[[123 135 125 100]
 [123 134 127 101]
 [123 135 126 100]] --> 127

[[131 136 144 145 150 124]
 [146 140 129 139 157 121]] --> 157

[[105 139 157 156]
 [114 131 105 113]
 [128 151 140 152]] --> 105

[[119 131 125 145 132 138 115]
 [124 101 107 115 113 123 130]] --> 123

[[131 116 132 138]
 [117 125 132 111]
 [ 99 114 141 119]] --> 132

[[135 115 137 101 125 149 107]
 [126 136 125 141 113 126 112]] --> 126

[[135 148 117 152 107 119]
 [126 104 120 110 144 108]] --> 144

[[125 140 135 128 156 117 120]
 [128 133 113 156 133 127 138]] --> 127
---
[[128 128 128 129 127 129 126 130 133 126]
 [123 114 130 119 117 121 126 128 124 144]
 [115 137 118 138 141 132 139 136 133 120]
 [118 122 131 147 141 138 125 129 134 130]
 [124 139 117 135 134 132 130 136 139 117]
 [112 145 103 117 126 121 151 144 130 121]
 [121 138 122 132 137 130 135 132 129 122]
 [125 126 119 125 119 125 126 135 133 129]
 [122 128 134 130 136 130 127 127 124 132]
 [128 135 119 122 123 126 133 130 129 125]] out 125

[[138 128 119 145 131 132]
 [117 134 146 105 125 122]
 [127 114 118 119 129 147]
 [144 122 126 132 139 142]
 [127 120 134 139 136 137]
 [128 142 136 124 117 118]
 [106 113 121 132 115 143]
 [136 146 149 115 137 108]
 [122 111 109 131 135 148]
 [104 115 134 117 108 137]] out 137

[[131 149 136 147 121 131 114 126 145 107 132 135 139 132 127]
 [138 131 124 141 132 133 118 101 139 116 130 135 132 127 118]
 [138 150 132 118 129 134 133 119 134 137 109 148 120 116 126]
 [119 129 127 126 119 133 147 129 131 149 120 116 119 139 125]
 [127 128 129 141 115 134 120 115 123 133 136 112 123 120 125]] out 125

[[130 129 132 128 127 127 128 126 127 125 129 130 128 130 127]
 [129 129 126 127 129 133 129 128 129 130 128 127 126 128 128]
 [129 129 134 127 129 127 127 125 129 128 129 130 127 132 127]
 [129 129 134 127 128 130 129 127 128 129 131 130 128 132 127]
 [124 126 106 118 123 127 136 124 128 132 152 111 119 124 106]
 [127 130 131 124 129 127 129 128 128 124 126 133 129 130 131]
 [131 128 132 129 128 127 127 125 125 124 126 127 127 127 128]
 [127 132 136 126 124 130 133 124 133 125 131 128 126 128 137]
 [128 130 135 125 129 130 128 125 131 132 132 131 127 135 127]] out 127

[[128 129 133 133 127 112 129 121 140 132 124]
 [125 129 123 128 136 125 116 121 126 128 145]
 [117 123 129 115 134 128 133 129 116 130 119]
 [129 129 130 131 129 119 128 125 134 130 129]
 [138 130 129 135 135 130 138 138 123 121 132]
 [130 129 124 127 108 150 118 131 132 130 120]
 [129 128 125 127 111 145 120 130 131 130 122]
 [128 128 132 132 127 115 129 123 138 132 124]
 [128 129 133 133 127 112 129 121 140 132 124]
 [117 123 129 115 134 128 133 129 116 130 119]
 [139 130 129 136 137 130 140 140 122 120 132]] out 132

[[128 130 118 134 131 120 151 119 107 147 125 121 124 130]
 [141 134 127 132 136 139 132 123 123 146 135 128 115 123]
 [148 131 143 140 109 105 130 128 118 125 137 131 123 139]
 [147 142 132 135 120 123 127 133 130 146 138 125 113 121]
 [127 133 122 131 134 129 146 124 123 151 132 130 122 133]] out 133
---
((157, 134, 145, 135, 135, 128, 124), (118, 133, 112, 116, 106, 130, 140)) => 157, 140
(116, 144, 126, 135, 122, 98, 141) => 116, 141
(105, 139, 152, 153, 107, 153, 154) => 105, 154
(128, 102, 117, 132, 125) => 128, 125
((120, 138, 137, 115, 127), (134, 118, 132, 130, 105), (147, 124, 130, 115, 127)) => 120, 127
((133, 130, 107, 123), (125, 120, 105, 139)) => 133, 139
(106, 110, 115, 131, 133, 131) => 106, 131
(129, 127, 129, 128, 137, 154) => 129, 154
(126, 129, 136, 145, 115, 103) => 126, 103
---
[111 156 121 139] Out: 156

[[141 143 144 142 129 120 153]
 [132 134 140 127 130 119 133]] Out: 130

[[151 134 113 119]
 [130 137 147 147]
 [114 151 114 130]] Out: 151

[[108 130 123 139 100 133]
 [110 130 125 144 106 132]] Out: 144

[[132 112 133 145]
 [143 108 153 143]
 [121 140 131 126]] Out: 140

[115 113 117 136 109 101] Out: 136

[122 138 156 116 118 126] Out: 116

[[131 121 121 141 128]
 [115 137 126 136 125]
 [122 123 135 133 102]] Out: 135
---
[[144, 116, 152, 124], [108, 135, 120, 126]] 144
[[136, 155, 105, 139, 144], [132, 137, 126, 120, 131], [121, 149, 127, 138, 132]] 132
[[112, 114, 125, 113, 108, 152], [133, 155, 138, 140, 106, 124], [118, 128, 127, 134, 106, 128]] 133
[[124, 114, 120, 131, 121, 132], [118, 119, 133, 133, 136, 120], [120, 131, 127, 150, 112, 119]] 118
[[140, 131, 153, 141, 119], [121, 130, 127, 122, 133]] 140
[[124, 151, 145, 113, 128, 145, 134], [126, 128, 106, 137, 116, 149, 142], [114, 126, 131, 128, 128, 116, 157]] 126
[[104, 148, 134, 111, 131, 102, 147], [138, 114, 128, 105, 103, 128, 151], [119, 141, 133, 138, 156, 116, 119]] 138
[[138, 132, 140, 156], [149, 128, 115, 128], [106, 126, 143, 128]] 149
[[121, 133, 128, 146, 138, 123, 106], [131, 145, 130, 139, 136, 130, 131], [113, 123, 120, 139, 154, 135, 123]] 131
---
[[150 130 134 120 141 128]
 [143 130 143 133 108 137]] result: 120

[[156 131 156 119 134 115 123]
 [101 140 143 122 143 102 127]] result: 134

[[130 119 144 129 128 114]
 [139 125 141 137 154 119]] result: 129

[[133 113 113 133 141]
 [ 99 147 132 149 121]] result: 113

[[116 138 128 134 120 132]
 [127 115 122 150 123 130]] result: 134

[[124 128 123 131 128 106]
 [130 128 126 128 125 126]] result: 131

[[148 127 128 135]
 [151 129 123 107]] result: 127
---
[[114 100 119 110]
 [130 121 127 101]
 [101 116 140 125]] → 119

[[120 144 132 150]
 [131 129 120 141]
 [109 129 125 136]] → 132

[[145 135 134 115]
 [113 106 143 123]
 [129 127 116 140]] → 134

[[137 106 111 112]
 [125 139 134 133]
 [126 140 141 137]] → 111

[[154 138 143 120]
 [135 127 105 141]
 [123 122 124 114]] → 143

[[119 124 154 132]
 [105 131 135 117]
 [123 125 126 116]] → 154
---
[[136 125 142 110 152 123]
 [112 141 124 135 118 137]] gives 125

[143 151 152 124 117] gives 151

[117 152 143 114  99] gives 152

[104 110 126 153 124 131] gives 110

[[129 145 115 125 102 148 146]
 [129 142 116 125 108 144 142]] gives 145

[[135 134 107 115 140]
 [140 138 111 122 127]] gives 134

[135 109 131 134 103 131] gives 109
---
Q:
[[106 109 127 119 136 157 112]
 [121 113 134 114 134 135 120]
 [126 121 130 126 129 130 127]]
A: 109

Q:
[[105 100 135 114 104]
 [139 127 116 129 150]]
A: 100

Q:
[[115 142 134 120 134 134  99]
 [140 119 135 114 110 130 152]
 [123 134 148 107 118 136 108]]
A: 142

Q:
[[133 127 101 144]
 [149 125 128 127]]
A: 127

Q: [127 146 118 156]
A: 146

Q:
[[121 133 134 121 121 131]
 [117 151 135 110 134 140]
 [131 147 124 118 141 129]]
A: 133

Q: [115 116 152 132]
A: 116

Q:
[[112 113 113 115 148]
 [106 110 110 147 112]]
A: 113

Q: [146 112 119 149 147 125]
A: 112
